Below are the code and all the weights of a small trained network. Each question names an input and a class and asks about switching units off, where a switched-off unit gives its printed mean instead of its output.

import numpy as np


def w(rows, s, z=0):
    codes = np.array(rows[::2]) - 128.0
    scale = np.full(codes.shape[1], s)
    scale[-1] = z or s
    return codes * scale


def f(y):
    return np.maximum(y, 0)


def log_softmax(a):
    a = a - a.max(-1, keepdims=True)
    return a - np.log(np.exp(a).sum(-1, keepdims=True))


def net(x, mask):
    res = np.array(x, float).reshape(1, 7) / 4 @ E
    y = f(res @ A[0][:, :-1].T + A[0][:, -1])
    res = res + np.where(mask, y, B[0][:, -1]) @ B[0][:, :-1]
    return log_softmax(res[-1] @ U[:, :-1].T + U[:, -1])


A, B = {}, {}
E = w([
[105,86,79,118],'x0',
[116,1,133,132],'x1',
[92,57,190,70],'x2',
[129,72,22,182],'x3',
[78,109,172,154],'x4',
[225,77,103,75],'x5',
[48,180,48,15],'x6',
],0.0068)
A[0] = w([
[128,117,127,106,99],'neuron 0',
[4,121,140,144,169],'neuron 1',
[207,177,139,148,232],'neuron 2',
[102,54,79,224,220],'neuron 3',
[176,176,151,123,170],'neuron 4',
[151,67,198,145,116],'neuron 5',
[104,132,97,51,127],'neuron 6',
[168,101,182,138,170],'neuron 7',
[92,145,69,123,162],'neuron 8',
[75,129,142,130,70],'neuron 9',
[138,129,101,55,122],'neuron 10',
[111,139,185,154,176],'neuron 11',
[189,103,125,88,152],'neuron 12',
[125,65,114,170,175],'neuron 13',
[116,104,121,135,128],'neuron 14',
[77,93,90,76,197],'neuron 15',
[49,108,138,143,241],'neuron 16',
[170,142,32,204,251],'neuron 17',
[100,59,142,135,105],'neuron 18',
[128,131,54,171,140],'neuron 19',
[83,120,152,175,246],'neuron 20',
[79,136,113,16,179],'neuron 21',
[28,137,171,137,75],'neuron 22',
[129,157,101,173,127],'neuron 23',
[76,89,173,40,222],'neuron 24',
[111,66,35,143,119],'neuron 25',
],0.014,0.003)
B[0] = w([
[130,120,123,151,142],'neuron 0',
[126,184,75,41,213],'neuron 1',
[74,130,194,102,198],'neuron 2',
[253,112,171,97,232],'neuron 3',
[91,136,185,136,179],'neuron 4',
[93,37,110,114,201],'neuron 5',
[166,150,82,215,205],'neuron 6',
[65,97,157,137,186],'neuron 7',
[141,160,141,163,191],'neuron 8',
[101,148,91,92,155],'neuron 9',
[146,146,111,215,190],'neuron 10',
[82,83,129,105,177],'neuron 11',
[84,122,143,152,180],'neuron 12',
[176,91,162,100,194],'neuron 13',
[146,131,127,124,149],'neuron 14',
[169,147,75,174,211],'neuron 15',
[143,150,99,56,197],'neuron 16',
[191,180,224,92,233],'neuron 17',
[172,96,104,101,182],'neuron 18',
[162,175,164,141,188],'neuron 19',
[129,114,140,66,186],'neuron 20',
[142,172,66,245,244],'neuron 21',
[51,145,81,52,190],'neuron 22',
[162,111,162,124,166],'neuron 23',
[84,128,85,155,232],'neuron 24',
[180,158,134,149,216],'neuron 25',
],0.023,0.011)
U = w([
[162,134,170,91,56],'0',
[2,111,217,144,92],'1',
[38,230,83,33,73],'2',
[78,201,191,110,254],'3',
[80,191,77,187,195],'4',
[126,9,126,105,70],'5',
],0.0076,0.0029)

Each question gives the input, the list of numbers given to net, and the class t.
The units are the neurons (one row each of A and B). Each row of codes is followed by its name. A weight is (code - 128) times the scale printed after its matrix; where a second scale follows, it is the last column's (A, B and U).
mask holds one flag per neuron, in row order. A switched-off neuron (its flag False) gives its mean, the last column of its row in B, instead of its output. The means were averaged over made-up inputs and are rounded, as every weight is.
A unit's drop is (log p(t) with every unit on - log p(t) with that unit switched off) / (log p(t) with every unit on - log p(t) with every unit switched off).
The circuit of an input: a set's keep is (log p(t) with only the set's units on - log p(t) with every unit switched off) / (log p(t) with every unit on - log p(t) with every unit switched off). Starting from the 12 units with the biggest drops (on a tie, the unit counted first), units are removed one at a time, each time the one whose removal leaves the highest keep (on an exact tie, the one counted first), for as long as the keep stays at least 0.8.
units of the circuit, in order: the units of the circuit, biggest drop first
most important unit: the unit with the biggest drop
k most important neurons: the k neurons with the biggest drops, biggest first
drop when u is switched off: that unit's drop, to one decimal
input [-2,5,8,-4,-5,-8,-7], class 5: units of the circuit, in order : (neuron 5)
input [4,-7,2,3,5,5,-8], class 5: units of the circuit, in order : (neuron 5; neuron 1)
input [-5,4,2,3,6,-1,1], class 5: units of the circuit, in order : (neuron 17; neuron 21)
input [1,6,4,-7,8,-6,-5], class 2: 2 most important neurons : (neuron 22; neuron 1)
input [-2,6,7,1,1,-5,-1], class 2: 3 most important neurons : (neuron 1; neuron 22; neuron 16)
input [6,7,8,0,6,-3,-2], class 5: 3 most important neurons : (neuron 5; neuron 3; neuron 18)
input [-5,6,-1,-7,-2,-6,8], class 4: 2 most important neurons : (neuron 21; neuron 6)
input [-3,7,-1,2,7,-1,0], class 5: 2 most important neurons : (neuron 17; neuron 5)
input [6,-4,5,2,-5,-7,-6], class 0: 2 most important neurons : (neuron 3; neuron 24)
input [2,8,-7,0,3,-8,3], class 2: 2 most important neurons : (neuron 1; neuron 22)
input [2,-1,0,-5,7,4,-7], class 1: 2 most important neurons : (neuron 7; neuron 3)
input [4,-1,1,5,7,-5,-5], class 0: drop when neuron 3 is switched off : 0.6
input [-3,3,7,-8,-5,3,-6], class 1: drop when neuron 24 is switched off : 0.0
input [-2,7,0,-7,8,-1,-1], class 2: drop when neuron 22 is switched off : 0.1
input [-4,4,-1,-7,2,-1,4], class 2: most important unit : neuron 22
